Here is a tiny trained network, its code and every weight. The questions are about switching its units off for an input and a class, where a switched-off unit gives its printed mean instead of its output.

import numpy as np


def w(rows, s, z=0):
    codes = np.array(rows[::2]) - 128.0
    scale = np.full(codes.shape[1], s)
    scale[-1] = z or s
    return codes * scale


def f(y):
    return np.maximum(y, 0)


def log_softmax(a):
    a = a - a.max(-1, keepdims=True)
    return a - np.log(np.exp(a).sum(-1, keepdims=True))


def net(x, mask):
    res = np.array(x, float).reshape(1, 8) / 4 @ E
    y = f(res @ A[0][:, :-1].T + A[0][:, -1])
    res = res + np.where(mask, y, B[0][:, -1]) @ B[0][:, :-1]
    return log_softmax(res[-1] @ U[:, :-1].T + U[:, -1])


A, B = {}, {}
E = w([
[218,13,226,100,144,14,67,127,169,142],'x0',
[117,114,179,46,2,181,236,142,219,239],'x1',
[118,124,131,130,130,131,126,111,126,132],'x2',
[133,40,6,206,40,172,7,152,151,176],'x3',
[241,76,144,209,163,223,221,112,82,145],'x4',
[129,128,132,126,126,131,121,112,126,131],'x5',
[122,122,130,129,131,126,132,128,124,132],'x6',
[116,82,88,178,9,39,236,66,137,27],'x7',
],0.0059)
A[0] = w([
[175,88,141,175,148,187,184,110,91,138,86],'n0',
[115,114,168,88,76,173,167,139,175,202,59],'n1',
[63,138,106,65,112,96,91,118,156,102,63],'n2',
[193,105,146,174,157,167,186,112,71,155,103],'n3',
[117,155,155,131,167,174,96,147,119,183,85],'n4',
[124,198,92,152,129,178,167,123,79,132,112],'n5',
[115,136,147,147,112,85,177,128,109,113,98],'n6',
[201,42,203,103,140,60,90,112,165,117,7],'n7',
[116,91,82,165,73,67,184,107,156,56,31],'n8',
[20,202,74,79,112,124,107,126,135,112,93],'n9',
[221,111,124,168,135,181,171,111,98,137,65],'n10',
[158,182,125,100,198,166,71,161,141,190,74],'n11',
[160,119,117,155,141,177,165,138,107,126,86],'n12',
[149,129,117,180,175,115,62,143,81,50,73],'n13',
[129,130,153,112,79,149,164,136,205,209,88],'n14',
[134,202,217,64,189,115,208,125,116,101,41],'n15',
[134,121,129,81,161,180,87,135,136,194,26],'n16',
[130,123,155,82,70,156,174,117,194,177,54],'n17',
[122,162,138,94,201,171,81,162,99,201,47],'n18',
[199,96,115,143,146,176,175,114,103,125,58],'n19',
[120,205,102,169,81,186,122,169,122,109,118],'n20',
[88,157,124,117,98,191,175,138,186,155,90],'n21',
[57,174,122,74,110,59,78,132,165,116,68],'n22',
[128,76,78,144,65,161,100,160,153,188,57],'n23',
[146,45,59,169,90,173,56,148,160,172,44],'n24',
[114,140,84,151,178,122,113,112,69,83,145],'n25',
[131,104,99,137,75,101,166,111,145,84,54],'n26',
[119,204,226,80,181,114,214,121,114,99,44],'n27',
[128,178,140,109,179,177,80,162,134,190,87],'n28',
[173,101,130,165,150,206,173,130,96,124,94],'n29',
[119,156,97,188,207,91,69,105,47,61,34],'n30',
[85,141,79,152,99,106,184,102,139,91,107],'n31',
[176,113,142,114,106,108,117,106,162,174,164],'n32',
[195,45,204,95,127,50,76,136,159,117,62],'n33',
[150,168,157,111,150,117,163,147,110,122,102],'n34',
[118,119,141,80,78,156,184,128,186,198,71],'n35',
[112,120,82,137,76,93,178,101,124,69,48],'n36',
[136,109,59,171,81,164,75,144,130,167,107],'n37',
[100,141,129,93,174,162,91,158,149,180,93],'n38',
[39,254,51,132,120,226,169,117,84,98,72],'n39',
],0.0073,0.0013)
B[0] = w([
[111,188,156,80,83,91,55,156,178,150,196],'n0',
[134,184,85,157,151,56,175,186,51,121,220],'n1',
[110,183,161,87,89,126,56,139,160,178,182],'n2',
[93,186,154,86,79,83,37,149,181,155,197],'n3',
[186,106,185,155,71,144,138,71,105,101,177],'n4',
[163,72,116,64,149,155,130,164,167,173,192],'n5',
[142,102,168,152,100,168,120,72,128,100,161],'n6',
[181,55,76,99,163,147,189,169,177,184,215],'n7',
[186,124,206,157,50,175,152,53,85,82,212],'n8',
[150,144,141,69,95,130,52,157,193,187,207],'n9',
[98,191,153,84,78,102,70,156,174,158,196],'n10',
[171,113,184,152,76,143,155,60,93,87,196],'n11',
[118,144,149,86,101,92,84,154,164,160,172],'n12',
[121,178,78,152,175,50,166,170,51,159,197],'n13',
[123,177,72,186,158,66,167,155,61,144,218],'n14',
[13,98,108,206,186,188,92,92,169,56,206],'n15',
[167,128,177,150,103,145,139,83,90,82,181],'n16',
[111,174,78,164,142,47,157,171,47,141,214],'n17',
[178,119,193,163,62,160,157,57,85,105,196],'n18',
[96,189,145,77,62,105,51,139,169,153,183],'n19',
[144,79,110,97,167,168,133,154,144,138,192],'n20',
[149,126,72,131,177,89,159,160,95,162,201],'n21',
[109,193,150,48,47,89,20,153,173,164,198],'n22',
[44,124,126,163,189,136,116,115,128,79,215],'n23',
[1,97,111,201,155,186,75,93,148,49,232],'n24',
[147,165,86,126,154,62,182,165,92,151,186],'n25',
[175,126,191,152,83,165,143,65,79,75,184],'n26',
[31,105,90,190,201,175,92,93,180,37,207],'n27',
[198,112,206,151,75,170,165,67,89,70,193],'n28',
[111,179,138,58,62,86,88,138,184,161,193],'n29',
[140,197,59,171,152,41,165,187,50,166,213],'n30',
[198,98,172,123,101,159,157,83,117,102,189],'n31',
[116,113,99,128,177,129,159,148,135,142,177],'n32',
[196,61,86,76,173,163,154,187,179,183,221],'n33',
[96,119,134,146,137,151,115,126,151,89,158],'n34',
[126,179,71,174,157,51,160,139,54,155,221],'n35',
[180,116,189,132,67,177,173,83,94,87,192],'n36',
[46,92,109,169,186,173,100,114,158,69,213],'n37',
[179,130,198,128,73,163,160,87,112,86,181],'n38',
[211,9,90,84,195,195,197,186,189,211,254],'n39',
],0.0058,0.0085)
U = w([
[135,205,80,162,173,55,169,146,9,141,7],'0',
[207,110,214,145,57,166,156,62,76,64,64],'1',
[2,98,119,173,189,169,101,102,172,44,197],'2',
[209,40,105,65,184,156,165,153,194,189,254],'3',
[106,223,163,49,57,97,52,133,196,163,108],'4',
],0.0089,0.00092)

Each question gives the input, the list of numbers given to net, and the class t.
The units are the neurons (one row each of A and B). Each row of codes is followed by its name. A weight is (code - 128) times the scale printed after its matrix; where a second scale follows, it is the last column's (A, B and U).
mask holds one flag per neuron, in row order. A switched-off neuron (its flag False) gives its mean, the last column of its row in B, instead of its output. The means were averaged over made-up inputs and are rounded, as every weight is.
A unit's drop is (log p(t) with every unit on - log p(t) with that unit switched off) / (log p(t) with every unit on - log p(t) with every unit switched off).
The circuit of an input: a set's keep is (log p(t) with only the set's units on - log p(t) with every unit switched off) / (log p(t) with every unit on - log p(t) with every unit switched off). Starting from the 12 units with the biggest drops (on a tie, the unit counted first), units are removed one at a time, each time the one whose removal leaves the highest keep (on an exact tie, the one counted first), for as long as the keep stays at least 0.8.
units of the circuit, in order: the units of the circuit, biggest drop first
unit that matters most: the unit with the biggest drop
k most important neurons: the k neurons with the biggest drops, biggest first
drop of u: that unit's drop, to one decimal
input [8,4,-7,3,-7,-7,0,5], class 3: unit that matters most -> n33
input [-3,0,3,7,3,5,-5,6], class 2: 2 most important neurons -> n24, n37
input [-7,-6,-6,2,-5,-1,-7,4], class 3: 2 most important neurons -> n39, n9
input [-8,2,2,4,-4,-4,-2,-8], class 1: 3 most important neurons -> n28, n18, n11
input [0,0,2,8,-4,-2,6,-6], class 2: 2 most important neurons -> n24, n37
input [4,-3,-6,-3,-3,-5,0,1], class 3: units of the circuit, in order -> n33, n7
input [-5,5,-6,-1,-2,2,-7,6], class 1: 3 most important neurons -> n8, n36, n31
input [7,1,1,-5,5,-8,7,5], class 3: 2 most important neurons -> n7, n33
input [-7,3,7,-4,-3,3,0,7], class 1: 2 most important neurons -> n8, n36
input [6,-8,5,8,7,-8,-1,7], class 0: 3 most important neurons -> n13, n30, n25
input [-6,-4,-8,-7,4,8,-1,4], class 2: 2 most important neurons -> n27, n15
input [-6,3,6,-6,8,-3,-2,-6], class 4: 2 most important neurons -> n3, n29
input [-3,5,-3,-7,-8,7,0,-8], class 1: 2 most important neurons -> n28, n18
input [7,-5,8,6,-6,-4,-5,5], class 3: units of the circuit, in order -> n33
input [-4,-7,1,-8,4,7,-7,-7], class 2: 2 most important neurons -> n15, n27
input [6,6,3,3,4,0,8,6], class 0: drop of n1 -> 0.2
input [4,-7,-1,0,-5,-5,-4,-8], class 1: drop of n16 -> 0.1
input [5,0,-7,-8,-5,-6,1,3], class 2: drop of n27 -> 0.1
input [7,6,-1,8,0,5,0,-4], class 2: 2 most important neurons -> n24, n23
input [2,-5,6,8,5,4,8,3], class 2: units of the circuit, in order -> n24
